Below are the code and all the weights of a small trained network. Each question names an input and a class and asks about switching units off, where a switched-off unit gives its printed mean instead of its output.

import numpy as np


def w(rows, s, z=0):
    codes = np.array(rows[::2]) - 128.0
    scale = np.full(codes.shape[1], s)
    scale[-1] = z or s
    return codes * scale


def norm(h):
    return h / np.sqrt((h * h).mean(-1, keepdims=True) + 1e-5)


def f(y):
    return y / 2 * (1 + np.tanh(0.7978845608 * (y + 0.044715 * y**3)))


def log_softmax(a):
    a = a - a.max(-1, keepdims=True)
    return a - np.log(np.exp(a).sum(-1, keepdims=True))


def net(x, mask):
    res = np.array(x, float).reshape(1, 7) / 4 @ E
    u = 0
    for l in range(4):
        y = f(norm(res) @ A[l][:, :-1].T + A[l][:, -1])
        res = res + np.where(mask[u : u + 4], y, B[l][:, -1]) @ B[l][:, :-1]
        u += 4
    return log_softmax(norm(res)[-1] @ U[:, :-1].T + U[:, -1])


A, B = {}, {}
E = w([
[117,98,141,60,201,180,100,203],'x0',
[141,142,106,138,147,174,205,141],'x1',
[74,179,124,217,31,174,116,145],'x2',
[230,143,85,169,130,106,113,59],'x3',
[85,9,190,103,65,147,147,135],'x4',
[167,181,77,147,93,118,91,151],'x5',
[77,126,168,97,101,78,212,79],'x6',
],0.015)
A[0] = w([
[220,108,145,108,254,108,179,90,1],'L0N0',
[121,96,155,106,187,134,40,95,63],'L0N1',
[161,96,166,178,110,72,130,42,46],'L0N2',
[221,127,120,134,86,126,89,189,124],'L0N3',
],0.011,0.0074)
B[0] = w([
[121,163,69,6,86,104,124,105,255],'L0N0',
[170,174,190,89,81,76,79,125,194],'L0N1',
[10,109,101,248,166,105,160,73,190],'L0N2',
[159,69,91,138,149,113,101,171,246],'L0N3',
],0.013,0.0041)
A[1] = w([
[197,115,122,133,157,159,148,137,3],'L1N0',
[30,57,251,73,139,175,169,161,126],'L1N1',
[160,157,125,99,211,121,195,114,17],'L1N2',
[187,76,133,149,67,139,172,11,140],'L1N3',
],0.013,0.0057)
B[1] = w([
[167,189,199,110,167,186,72,97,129],'L1N0',
[161,6,83,238,75,169,137,235,252],'L1N1',
[176,108,59,96,161,153,170,123,146],'L1N2',
[102,81,123,192,133,123,161,197,187],'L1N3',
],0.016,0.011)
A[2] = w([
[199,124,112,143,149,226,177,88,3],'L2N0',
[145,71,180,92,122,121,159,127,31],'L2N1',
[198,191,120,196,215,161,101,103,88],'L2N2',
[71,81,190,11,125,79,54,166,110],'L2N3',
],0.012,0.0052)
B[2] = w([
[175,200,5,42,189,106,2,196,142],'L2N0',
[66,136,22,135,89,238,59,152,141],'L2N1',
[107,25,85,157,80,49,124,179,255],'L2N2',
[188,81,236,70,87,44,49,162,218],'L2N3',
],0.0084,0.0043)
A[3] = w([
[103,138,97,89,167,117,143,203,253],'L3N0',
[148,249,66,206,111,155,90,137,154],'L3N1',
[112,134,124,190,148,178,40,207,67],'L3N2',
[111,100,187,83,85,99,147,61,139],'L3N3',
],0.014,0.0038)
B[3] = w([
[137,121,72,142,42,40,76,129,202],'L3N0',
[148,165,218,178,49,216,91,197,219],'L3N1',
[145,10,96,167,129,89,222,118,255],'L3N2',
[136,101,189,191,107,161,121,139,137],'L3N3',
],0.012,0.011)
U = w([
[79,253,227,126,81,208,134,113,57],'0',
[188,108,114,28,144,117,50,140,124],'1',
[144,70,114,216,99,133,150,173,254],'2',
[95,170,89,45,202,97,209,51,24],'3',
[65,145,200,143,189,86,141,38,32],'4',
],0.02,0.0057)

Each question gives the input, the list of numbers given to net, and the class t.
The units are the neurons (one row each of A and B). Each row of codes is followed by its name. A weight is (code - 128) times the scale printed after its matrix; where a second scale follows, it is the last column's (A, B and U).
mask holds one flag per neuron, layer by layer. A switched-off neuron (its flag False) gives its mean, the last column of its row in B, instead of its output. The means were averaged over made-up inputs and are rounded, as every weight is.
A unit's drop is (log p(t) with every unit on - log p(t) with that unit switched off) / (log p(t) with every unit on - log p(t) with every unit switched off).
The circuit of an input: a set's keep is (log p(t) with only the set's units on - log p(t) with every unit switched off) / (log p(t) with every unit on - log p(t) with every unit switched off). Starting from the 12 units with the biggest drops (on a tie, the unit counted first), units are removed one at a time, each time the one whose removal leaves the highest keep (on an exact tie, the one counted first), for as long as the keep stays at least 0.8.
units of the circuit, in order: the units of the circuit, biggest drop first
unit that matters most: the unit with the biggest drop
top k neurons: the k neurons with the biggest drops, biggest first
top k neurons in layer l: the k neurons of layer l with the biggest drops, biggest first
drop of u: that unit's drop, to one decimal
input [5,5,-5,-7,-8,-3,6], class 1: units of the circuit, in order => (L0N0, L3N2)
input [4,-3,2,-3,-6,8,8], class 0: unit that matters most => L1N1
input [-1,0,-6,8,0,2,3], class 3: top 2 neurons => (L1N1, L0N0)
input [6,-5,-1,3,-7,8,6], class 1: top 2 neurons in layer 1 => (L1N1, L1N3)
input [-5,3,6,1,-1,3,3], class 0: top 3 neurons => (L1N1, L3N2, L3N1)
input [-6,3,-8,1,1,1,2], class 3: units of the circuit, in order => (L1N1, L0N0)
input [-2,-1,-3,3,-2,0,-7], class 1: units of the circuit, in order => (L1N1, L1N3)
input [-8,6,-1,-4,-8,-7,3], class 3: top 2 neurons in layer 1 => (L1N1, L1N2)
input [7,8,5,6,-5,-8,6], class 1: top 2 neurons in layer 3 => (L3N0, L3N2)
input [7,-1,-6,6,-7,-1,8], class 1: top 2 neurons => (L0N2, L3N2)
input [-5,-3,-5,5,-1,-5,-1], class 4: units of the circuit, in order => (L1N1, L0N2)
input [-1,-8,-5,-2,-3,6,-8], class 1: top 2 neurons in layer 0 => (L0N1, L0N2)
input [-7,-1,-5,3,-8,1,-7], class 1: top 4 neurons => (L1N1, L3N2, L1N3, L0N0)
input [8,-5,1,-2,-8,0,5], class 1: units of the circuit, in order => (L1N1)
input [-5,2,-8,7,-2,-1,0], class 3: drop of L0N0 => 0.2
input [-6,3,-3,-5,-3,8,1], class 0: drop of L1N1 => 0.5
input [3,4,-8,3,-5,5,4], class 3: drop of L1N1 => 0.2
input [0,4,-8,-8,-8,-7,0], class 1: top 2 neurons in layer 3 => (L3N0, L3N2)
input [8,7,-5,-4,-8,2,7], class 3: top 2 neurons in layer 1 => (L1N1, L1N2)
input [5,7,-5,-1,-2,5,-5], class 1: top neuron => (L1N1)
